Below is a small trained network, with its code and all its weights. Each question gives an input and a class and asks what happens when units are switched off, that is, made to give their printed mean instead of their output.

import numpy as np


def w(rows, s, z=0):
    codes = np.array(rows[::2]) - 128.0
    scale = np.full(codes.shape[1], s)
    scale[-1] = z or s
    return codes * scale


def f(y):
    return np.maximum(y, 0)


def log_softmax(a):
    a = a - a.max(-1, keepdims=True)
    return a - np.log(np.exp(a).sum(-1, keepdims=True))


def net(x, mask):
    res = np.array(x, float).reshape(1, 7) / 4 @ E
    y = f(res @ A[0][:, :-1].T + A[0][:, -1])
    res = res + np.where(mask, y, B[0][:, -1]) @ B[0][:, :-1]
    return log_softmax(res[-1] @ U[:, :-1].T + U[:, -1])


A, B = {}, {}
E = w([
[88,35,80,246,172],'x0',
[119,255,154,178,78],'x1',
[162,139,128,123,137],'x2',
[140,100,52,41,82],'x3',
[124,137,119,123,139],'x4',
[142,122,136,145,102],'x5',
[152,176,90,119,141],'x6',
],0.0098)
A[0] = w([
[137,90,82,171,144,75],'N0',
[91,117,98,125,172,69],'N1',
[177,111,118,160,192,117],'N2',
[85,135,150,159,167,137],'N3',
[140,118,143,88,117,207],'N4',
[133,163,155,126,73,129],'N5',
[123,110,101,116,132,71],'N6',
[122,4,70,127,61,121],'N7',
[179,137,157,164,114,183],'N8',
[175,186,160,114,173,255],'N9',
[147,93,128,175,101,88],'N10',
[135,60,54,160,183,87],'N11',
[152,157,156,143,127,126],'N12',
],0.014,0.0032)
B[0] = w([
[179,224,182,193,163,196],'N0',
[166,103,156,124,202,164],'N1',
[47,228,180,191,147,181],'N2',
[88,190,44,132,181,172],'N3',
[166,131,18,50,91,169],'N4',
[96,143,112,59,105,187],'N5',
[177,75,115,111,134,151],'N6',
[201,101,161,104,129,247],'N7',
[12,149,92,162,199,164],'N8',
[20,112,108,40,150,203],'N9',
[97,254,139,159,183,168],'N10',
[231,154,204,227,147,243],'N11',
[64,156,211,108,169,164],'N12',
],0.0067,0.013)
U = w([
[104,100,156,30,195,253],'0',
[24,145,254,70,86,3],'1',
[105,129,132,197,142,8],'2',
[50,163,86,198,105,82],'3',
[170,30,52,31,122,187],'4',
[91,173,80,69,17,116],'5',
[209,69,68,137,159,11],'6',
[107,137,105,148,105,217],'7',
],0.0075,0.0033)

Each question gives the input, the list of numbers given to net, and the class t.
The units are the neurons (one row each of A and B). Each row of codes is followed by its name. A weight is (code - 128) times the scale printed after its matrix; where a second scale follows, it is the last column's (A, B and U).
mask holds one flag per neuron, in row order. A switched-off neuron (its flag False) gives its mean, the last column of its row in B, instead of its output. The means were averaged over made-up inputs and are rounded, as every weight is.
A unit's drop is (log p(t) with every unit on - log p(t) with that unit switched off) / (log p(t) with every unit on - log p(t) with every unit switched off).
The circuit of an input: a set's keep is (log p(t) with only the set's units on - log p(t) with every unit switched off) / (log p(t) with every unit on - log p(t) with every unit switched off). Starting from the 12 units with the biggest drops (on a tie, the unit counted first), units are removed one at a time, each time the one whose removal leaves the highest keep (on an exact tie, the one counted first), for as long as the keep stays at least 0.8.
circuit, biggest first: the units of the circuit, biggest drop first
unit that matters most: the unit with the biggest drop
top k neurons: the k neurons with the biggest drops, biggest first
drop of u: that unit's drop, to one decimal
input [4,-1,5,5,1,6,4], class 6: unit that matters most	N7
input [7,-6,5,-3,2,-8,-4], class 2: circuit, biggest first	[N2, N11]
input [4,-7,-1,3,7,0,0], class 6: circuit, biggest first	[N7, N11]
input [-2,3,2,-1,2,5,7], class 1: circuit, biggest first	[N12, N9]
input [2,-7,1,-8,-7,-6,7], class 2: circuit, biggest first	[N11, N2]
input [-8,-1,-6,4,-1,8,7], class 4: circuit, biggest first	[N2, N4]
input [4,-3,1,-2,-5,-6,-8], class 2: circuit, biggest first	[N11, N0, N9]
input [5,-7,6,-6,6,-2,-5], class 2: top 2 neurons	[N2, N11]
input [0,2,-7,2,3,2,-4], class 5: circuit, biggest first	[N11, N1, N12]
input [1,-7,-7,-5,-5,-5,8], class 2: circuit, biggest first	[N2, N11, N9]
input [-7,3,-8,1,0,8,-5], class 5: top 2 neurons	[N4, N11]
input [-8,-5,-6,1,4,-4,-5], class 4: circuit, biggest first	[N4, N2, N0]
input [2,-1,-1,6,-3,3,5], class 6: top 2 neurons	[N9, N5]
input [0,6,-4,-8,6,4,7], class 1: circuit, biggest first	[N12]
input [7,-8,-1,-6,7,1,6], class 2: top 2 neurons	[N2, N11]
input [6,-8,-6,-2,-7,0,2], class 2: top 4 neurons	[N2, N0, N10, N11]
input [-3,-8,2,3,-4,-7,2], class 4: top 2 neurons	[N4, N0]
input [7,-1,2,4,-5,-8,-4], class 6: drop of N10	-0.1
input [5,-8,-8,4,6,8,-4], class 6: drop of N7	0.3
input [4,-3,6,-1,5,2,5], class 2: drop of N6	0.0
input [6,-2,2,7,2,1,-1], class 6: drop of N7	0.2
input [-6,-5,0,4,3,-5,4], class 4: top neuron	[N4]
